Below is a small trained network, with its code and all its weights. Each question gives an input and a class and asks what happens when units are switched off, that is, made to give their printed mean instead of their output.

import numpy as np


def w(rows, s, z=0):
    codes = np.array(rows[::2]) - 128.0
    scale = np.full(codes.shape[1], s)
    scale[-1] = z or s
    return codes * scale


def norm(h):
    return h / np.sqrt((h * h).mean(-1, keepdims=True) + 1e-5)


def f(y):
    return y / 2 * (1 + np.tanh(0.7978845608 * (y + 0.044715 * y**3)))


def log_softmax(a):
    a = a - a.max(-1, keepdims=True)
    return a - np.log(np.exp(a).sum(-1, keepdims=True))


def net(x, mask):
    res = np.array(x, float).reshape(1, 4) / 4 @ E
    u = 0
    for l in range(3):
        y = f(norm(res) @ A[l][:, :-1].T + A[l][:, -1])
        res = res + np.where(mask[u : u + 5], y, B[l][:, -1]) @ B[l][:, :-1]
        u += 5
    return log_softmax(norm(res)[-1] @ U[:, :-1].T + U[:, -1])


A, B = {}, {}
E = w([
[89,176,178,142,199,144,119,131,100],'x0',
[122,225,56,2,118,60,135,88,179],'x1',
[111,174,168,180,81,118,95,102,139],'x2',
[53,63,117,125,90,130,18,215,97],'x3',
],0.0034)
A[0] = w([
[185,165,101,145,12,100,112,112,191,7],'0.n0',
[227,75,124,156,78,160,252,74,145,24],'0.n1',
[104,199,57,87,47,85,58,122,185,62],'0.n2',
[166,140,113,145,57,117,116,121,165,18],'0.n3',
[124,154,83,73,160,72,224,47,183,65],'0.n4',
],0.0032,0.0019)
B[0] = w([
[94,57,132,118,123,106,81,151,117,126],'0.n0',
[2,145,124,122,168,69,120,94,114,186],'0.n1',
[107,95,175,96,116,99,73,88,120,242],'0.n2',
[108,95,112,129,126,119,121,136,108,85],'0.n3',
[188,124,161,185,108,167,155,152,131,254],'0.n4',
],0.0052,0.0014)
A[1] = w([
[103,129,209,253,90,163,89,129,92,56],'1.n0',
[137,213,158,162,187,144,201,86,159,64],'1.n1',
[132,77,62,160,80,185,111,230,113,44],'1.n2',
[125,108,156,160,217,204,133,175,81,66],'1.n3',
[113,112,126,182,134,174,124,171,117,5],'1.n4',
],0.0048,0.003)
B[1] = w([
[138,71,211,97,102,129,153,35,204,252],'1.n0',
[145,209,125,85,202,142,181,135,68,230],'1.n1',
[190,248,131,175,107,163,180,126,103,197],'1.n2',
[184,79,156,101,3,193,128,134,171,212],'1.n3',
[142,109,90,155,75,127,122,152,130,136],'1.n4',
],0.0049,0.0031)
A[2] = w([
[246,164,38,46,97,95,154,130,194,38],'2.n0',
[113,252,207,171,105,75,123,35,196,73],'2.n1',
[145,187,66,76,73,20,68,95,112,145],'2.n2',
[217,84,62,212,183,107,236,85,123,68],'2.n3',
[98,59,217,244,122,177,106,125,146,1],'2.n4',
],0.0041,0.0019)
B[2] = w([
[144,65,254,209,74,209,141,99,128,194],'2.n0',
[250,85,149,112,102,221,196,186,96,238],'2.n1',
[71,45,168,190,126,134,135,92,181,245],'2.n2',
[44,140,105,110,213,41,83,114,123,187],'2.n3',
[176,90,114,51,55,124,171,98,172,251],'2.n4',
],0.0042,0.0023)
U = w([
[171,62,183,128,50,174,137,106,156,196],'0',
[18,109,95,113,163,40,53,111,146,171],'1',
[161,170,32,163,116,147,95,219,67,4],'2',
[155,224,139,109,254,131,187,103,84,165],'3',
],0.0088,0.0025)

Each question gives the input, the list of numbers given to net, and the class t.
The units are the neurons (one row each of A and B). Each row of codes is followed by its name. A weight is (code - 128) times the scale printed after its matrix; where a second scale follows, it is the last column's (A, B and U).
mask holds one flag per neuron, layer by layer. A switched-off neuron (its flag False) gives its mean, the last column of its row in B, instead of its output. The means were averaged over made-up inputs and are rounded, as every weight is.
A unit's drop is (log p(t) with every unit on - log p(t) with that unit switched off) / (log p(t) with every unit on - log p(t) with every unit switched off).
The circuit of an input: a set's keep is (log p(t) with only the set's units on - log p(t) with every unit switched off) / (log p(t) with every unit on - log p(t) with every unit switched off). Starting from the 12 units with the biggest drops (on a tie, the unit counted first), units are removed one at a time, each time the one whose removal leaves the highest keep (on an exact tie, the one counted first), for as long as the keep stays at least 0.8.
circuit, biggest first: the units of the circuit, biggest drop first
most important unit: the unit with the biggest drop
top k neurons: the k neurons with the biggest drops, biggest first
k most important neurons of layer l: the k neurons of layer l with the biggest drops, biggest first
input [4,8,3,2], class 0: circuit, biggest first	[2.n1 2.n2]
input [-2,-5,-6,8], class 2: circuit, biggest first	[1.n2 2.n0]
input [0,0,8,-4], class 3: circuit, biggest first	[1.n1]
input [1,7,-6,2], class 0: top 4 neurons	[2.n0 0.n4 0.n1 2.n3]
input [-8,-1,-3,6], class 2: circuit, biggest first	[1.n0 1.n2]
input [-5,1,6,-8], class 3: circuit, biggest first	[1.n1 1.n3]
input [0,-2,-6,5], class 2: top 2 neurons	[1.n0 1.n2]
input [-5,1,7,-1], class 1: 2 most important neurons of layer 1	[1.n2 1.n3]
input [-2,-1,-5,-1], class 3: 2 most important neurons of layer 0	[0.n2 0.n0]
input [0,-2,-4,6], class 2: 2 most important neurons of layer 0	[0.n4 0.n2]
input [-5,2,4,-8], class 3: 3 most important neurons of layer 1	[1.n1 1.n3 1.n0]
input [3,6,-7,3], class 1: top 4 neurons	[1.n3 1.n2 2.n1 1.n0]
input [1,-5,-7,-4], class 3: 2 most important neurons of layer 1	[1.n1 1.n0]
input [-2,-5,-3,-5], class 3: most important unit	1.n1
input [-8,3,5,6], class 1: 2 most important neurons of layer 1	[1.n3 1.n0]
